Below is a small trained network, with its code and all its weights. Each question gives an input and a class and asks what happens when units are switched off, that is, made to give their printed mean instead of their output.

import numpy as np


def w(rows, s, z=0):
    codes = np.array(rows[::2]) - 128.0
    scale = np.full(codes.shape[1], s)
    scale[-1] = z or s
    return codes * scale


def f(y):
    return np.maximum(y, 0)


def log_softmax(a):
    a = a - a.max(-1, keepdims=True)
    return a - np.log(np.exp(a).sum(-1, keepdims=True))


def net(x, mask):
    res = np.array(x, float).reshape(1, 6) / 4 @ E
    y = f(res @ A[0][:, :-1].T + A[0][:, -1])
    res = res + np.where(mask, y, B[0][:, -1]) @ B[0][:, :-1]
    return log_softmax(res[-1] @ U[:, :-1].T + U[:, -1])


A, B = {}, {}
E = w([
[28,50,210,217,100],'x0',
[121,163,164,17,135],'x1',
[165,55,116,68,224],'x2',
[115,101,132,42,149],'x3',
[177,128,126,130,1],'x4',
[238,156,229,166,130],'x5',
],0.007)
A[0] = w([
[2,185,82,82,122,147],'neuron 0',
[64,143,210,225,113,192],'neuron 1',
[153,186,56,82,129,224],'neuron 2',
[173,174,136,165,124,157],'neuron 3',
[71,119,140,128,181,182],'neuron 4',
[100,183,119,104,134,121],'neuron 5',
[119,194,111,88,153,134],'neuron 6',
[163,134,96,121,124,138],'neuron 7',
[115,98,129,148,157,140],'neuron 8',
[108,107,96,133,143,228],'neuron 9',
[116,46,186,112,119,113],'neuron 10',
[238,180,198,89,84,113],'neuron 11',
[85,108,191,145,216,133],'neuron 12',
[85,136,99,152,97,182],'neuron 13',
[15,32,110,110,65,163],'neuron 14',
[205,102,31,136,101,207],'neuron 15',
[178,82,188,125,222,179],'neuron 16',
[187,122,183,121,104,252],'neuron 17',
[130,162,144,111,76,197],'neuron 18',
[81,154,166,218,86,147],'neuron 19',
],0.012,0.003)
B[0] = w([
[138,122,101,22,45,234],'neuron 0',
[72,133,96,237,59,254],'neuron 1',
[142,224,143,107,96,233],'neuron 2',
[159,131,144,152,102,186],'neuron 3',
[96,126,85,93,147,193],'neuron 4',
[151,130,94,102,94,167],'neuron 5',
[166,144,98,105,105,190],'neuron 6',
[133,161,155,138,143,165],'neuron 7',
[103,119,110,141,150,161],'neuron 8',
[88,149,139,116,161,174],'neuron 9',
[120,54,98,130,138,182],'neuron 10',
[252,77,164,154,131,240],'neuron 11',
[113,149,55,136,198,211],'neuron 12',
[99,109,126,123,86,181],'neuron 13',
[40,54,199,70,144,240],'neuron 14',
[101,190,223,150,199,212],'neuron 15',
[165,136,71,147,215,224],'neuron 16',
[170,71,134,156,128,208],'neuron 17',
[144,113,148,98,111,186],'neuron 18',
[95,110,126,222,54,230],'neuron 19',
],0.025,0.0095)
U = w([
[254,139,203,167,121,127],'0',
[95,167,30,136,205,162],'1',
[154,57,146,143,141,18],'2',
[60,111,161,80,97,250],'3',
[126,216,169,158,167,147],'4',
[54,154,92,216,60,142],'5',
[142,222,106,86,62,43],'6',
],0.0079,0.0013)

Each question gives the input, the list of numbers given to net, and the class t.
The units are the neurons (one row each of A and B). Each row of codes is followed by its name. A weight is (code - 128) times the scale printed after its matrix; where a second scale follows, it is the last column's (A, B and U).
mask holds one flag per neuron, in row order. A switched-off neuron (its flag False) gives its mean, the last column of its row in B, instead of its output. The means were averaged over made-up inputs and are rounded, as every weight is.
A unit's drop is (log p(t) with every unit on - log p(t) with that unit switched off) / (log p(t) with every unit on - log p(t) with every unit switched off).
The circuit of an input: a set's keep is (log p(t) with only the set's units on - log p(t) with every unit switched off) / (log p(t) with every unit on - log p(t) with every unit switched off). Starting from the 12 units with the biggest drops (on a tie, the unit counted first), units are removed one at a time, each time the one whose removal leaves the highest keep (on an exact tie, the one counted first), for as long as the keep stays at least 0.8.
units of the circuit, in order: the units of the circuit, biggest drop first
k most important neurons: the k neurons with the biggest drops, biggest first
drop when u is switched off: that unit's drop, to one decimal
input [-4,1,1,-3,1,-2], class 6: units of the circuit, in order => neuron 2
input [1,-1,-4,4,7,-1], class 3: units of the circuit, in order => neuron 14; neuron 1
input [-1,-7,-6,1,-7,-8], class 3: 2 most important neurons => neuron 14; neuron 0
input [8,8,-2,-5,1,-8], class 3: 2 most important neurons => neuron 14; neuron 0
input [5,8,8,1,0,-4], class 1: 2 most important neurons => neuron 12; neuron 16
input [-3,2,-1,2,6,-6], class 6: 3 most important neurons => neuron 2; neuron 0; neuron 10
input [6,6,-2,4,-6,6], class 1: 2 most important neurons => neuron 12; neuron 16
input [-4,-3,-8,2,0,-7], class 6: 2 most important neurons => neuron 2; neuron 0
input [-5,-6,3,1,7,-8], class 4: 2 most important neurons => neuron 15; neuron 2
input [7,7,-6,1,-3,-5], class 3: 2 most important neurons => neuron 14; neuron 0
input [-4,-3,1,4,5,-2], class 4: 3 most important neurons => neuron 15; neuron 11; neuron 0
input [-5,3,-8,-7,-4,1], class 0: drop when neuron 3 is switched off => 0.2
input [-7,8,6,3,-1,-2], class 6: drop when neuron 2 is switched off => 0.6
input [2,7,-1,-7,-8,-3], class 1: units of the circuit, in order => neuron 12
input [6,-1,3,2,-6,-3], class 1: drop when neuron 12 is switched off => 0.6
